In the rows, 128 means zero.
Two labels a row:
[131 132  73 126 108 128 128 119 134 140 131 135 133 112 122 138 178 129
 140 135 187 130 139 136 135 128 124 129 161 119 122 116 129 121 143 123
 130 151 131 110 148 123 109  99 138 118 121  50 103 135 147 135  96 140
 135 119 132 123 155 131 124 151 121 151 129 131 106 132  90 139 114 133
 130 134 112 133 120 134] : Q & <84>
[108 139 104 124 125 131 136 105 133 119 119 140 114  95 112 127 126 109
 136 136 112 134 130 119 114 144 131 134 123 126 116 118 119 137 140 123
 132  94 138 113 143 129 130 109 136 101 115  81 157 130 122 145 123 128
 134 138 148 139 140 131 134 129 108 138 121 135 147 103 125 135 129 135
 131 138 125 128 189 121] : Q & <81>
[143 104  83 122 126 130 126 124 121 137 122 134 129 126 112 132 131 124
 130 136 137 128 147 121 123 105 124 130 133 128 122 119 130 134 143 132
 137 190 136 114 137 129 131 113 132 111 120 116 100 131 127 121 129 128
 132 125 135 124 134 122 131 125 122 139 150 127 151 151 126 130 122 104
 128 141 163 127 169 123] : Q & <84>
[116 139  77 100  99 132 127 125 140 125 118 135 116  98 131 143 127 129
 136 142 112 132 142 110 117 164 128 129 144 109 107 134 113 155 152 117
 108 208 128 106 138 127 131  98 138  81 100  48 155 115 134 136 139 121
 142 125 135 101 148 149 128 143 113 166 145 128 162  94  75 136  99 121
 135 152 130 126 167 124] : Q & <84>
[136 100 144 106 112 150 137  97 114 131  95 119 120 122 116 138 131 144
 138 124 116 133 147 121 122  75 103 114 130 126 127 124 106 173 142 125
 127 252 117 107 135 123 140 155 127  93  94 181 142 127  56  94 209 121
 136 116 132 101  95  98 133 113 119 133 138 131 161 113 154 125 114  98
 130 142 184 109 164 149] : Q & <79>
[125 133  65 133 109 146 124 128 140 122 141 138 135 124  93 132 130 116
 137 137 129 128 119 132 142 167 124 137 139 115 125 134 144 152 142 117
 129 183 126 114 148 136 114 114 128 131 132  89 135 130 156 140  83 124
 137 125 128 121 146 181 128 171 116 139 129 124  86 149 129 136 118 137
 130 135 100 122 101 139] : Q & <84>
[177  85  75 101 127 108 135  62 111 133 108 119 105 150  73 134 126 143
 132 144 129 126 151 123 125  38 102 120 147 121 126 111 121 108 148 124
 162 218 122 105 151 130 133 127 120 120 120 140  98 124 123 107 137 126
 132 131 133 169 157  98 127 115 104 114 137 134 162 204 171 127 129  99
 127 135 209 130 183 113] : Q & <79>
[108 122  71 129 146 143 123 155 142 125 123 124 119 113  99 130 129 115
 135 135 134 125 133 112 111 172 130 139 131 120 116 124 130 203 144 139
 135 167 127 111 143 130 119 103 136 106 118 137  84 131 104 134 148 118
 131 122 143 107 151 165 121 110  94 151 137 117 144 121 127 140 116 104
 134 150 130 120 123 130] : Q & <79>
[138 134  73 113 101 121 125 108 142 136 126 132 124 118 111 137 126 129
 137 140 163 124 138 126 129 128 117 135 150 116 123 128 131 142 139 112
 131 205 127 107 149 127 110 106 121 106 127  49 125 128 152 126  95 129
 135 130 129 129 158 141 121 150 108 161 143 123 115 152 107 136 109 122
 126 142 129 126 117 126] : Q & <84>
[108 142  98 157 142 148 122 153 138 131 118 122 112 141 142 138 137 107
 155 132 192 126 152 125 110 154 142 126 130 136 117 122 123 164 139 123
 172 100 116 112 144 126 120  91 150  97 123 149  83 135  79 125 158 124
 121 128 157 100 118 146 122  92  77 136 112 125 106 126  97 137 115  88
 133 139 122 115 104 128] : Q & <81>
[144 137  99 127 118 126 132 132 118 139 122 119 126 133 148 137 126 132
 136 133 138 129 146 156 123 126 131 128 136 132 119 128 124  94 135 117
 133 140 120 125 132 130 130 108 135 111 122 108 116 136 127 132 144 130
 130 130 130 116 131 131 130 133 119 139 126 127 127 142  98 135 117 108
 127 134 135 130 137 126] : Q & <84>
[121 158  75 123 106 131 127 134 145 128 129 125 121 131 137 142 128 132
 145 140 141 125 141 130 119 173 133 134 134 127 116 128 112 114 139 122
 129 132 121 113 143 140 118  89 133  98 114  88 114 135 135 144 139 120
 130 121 140 118 140 162 124 144 101 144 126 121 125 128  80 133 102 113
 134 135 117 123 104 137] : Q & <79>
[120 119 102 114 120 150 128 156 159 131 117 114 129 123 105 140 133 143
 144 132 127 126 139 116 123 176 117 127 134 109 113 129 119 238 142 141
 108 252 125 110 129 128 121 131 123  86  98 164 105 126 109 103 164 110
 146 109 122  71 115 164 137 128 102 172 158 120 132  94 102 136  89  99
 133 159 129 103  86 128] : Q & <79>
[139  85 103 114 163 118 135 144 107 142 100 114 106 106 110 132 126 136
 127 123 145 133 165 108 100  67 110 126 127 130 126  99 120 174 146 155
 145 176 128 112 128 122 142 120 134 105 107 180  45 129  70 108 206 114
 132 122 141 122 129  87 125  61 114 142 146 131 198 121 131 125 119  78
 127 142 200 131 198 116] : Q & <79>
[126 118 136  77 112 111 133 109 117 134  97 111 116 121 136 139 123 154
 130 132  94 132 145 112 106  90 102 126 147 116 127 131 100 143 135 140
 109 217 133 113 131 123 138 122 113  90 105 114 100 131  86 123 213 120
 134 125 119 114 159 107 127  98 114 133 141 125 199 129 123 123 111  73
 127 141 186 121 166 111] : M & <79>
[139 127  91 116 103 126 132  97 106 135 115 126 115 102 130 135 124 121
 132 137 155 129 140 132 122  82 109 130 140 123 123 110 122  93 136 116
 149 146 123 114 152 119 131 103 139 112 117  66 129 134 104 135 144 139
 128 129 139 133 141 100 124 133 115 135 123 137 138 134 117 134 125 120
 124 129 133 129 177 125] : Q & <81>
[111 134  73  81 122 102 132 120 125 152 101 121 136 153 163 146 120 153
 155 132 190 129 130 125 118 121 119 130 152 114 132 114 109 164 126 154
 100 128 132  98 116 130 104 103 107 116 119  80  26 138 114 150 176 123
 139 122 121 100 180 115 120  96 115 105 120 127 200 135 101 130 108  89
 120 126 144 121 116 125] : M & <79>
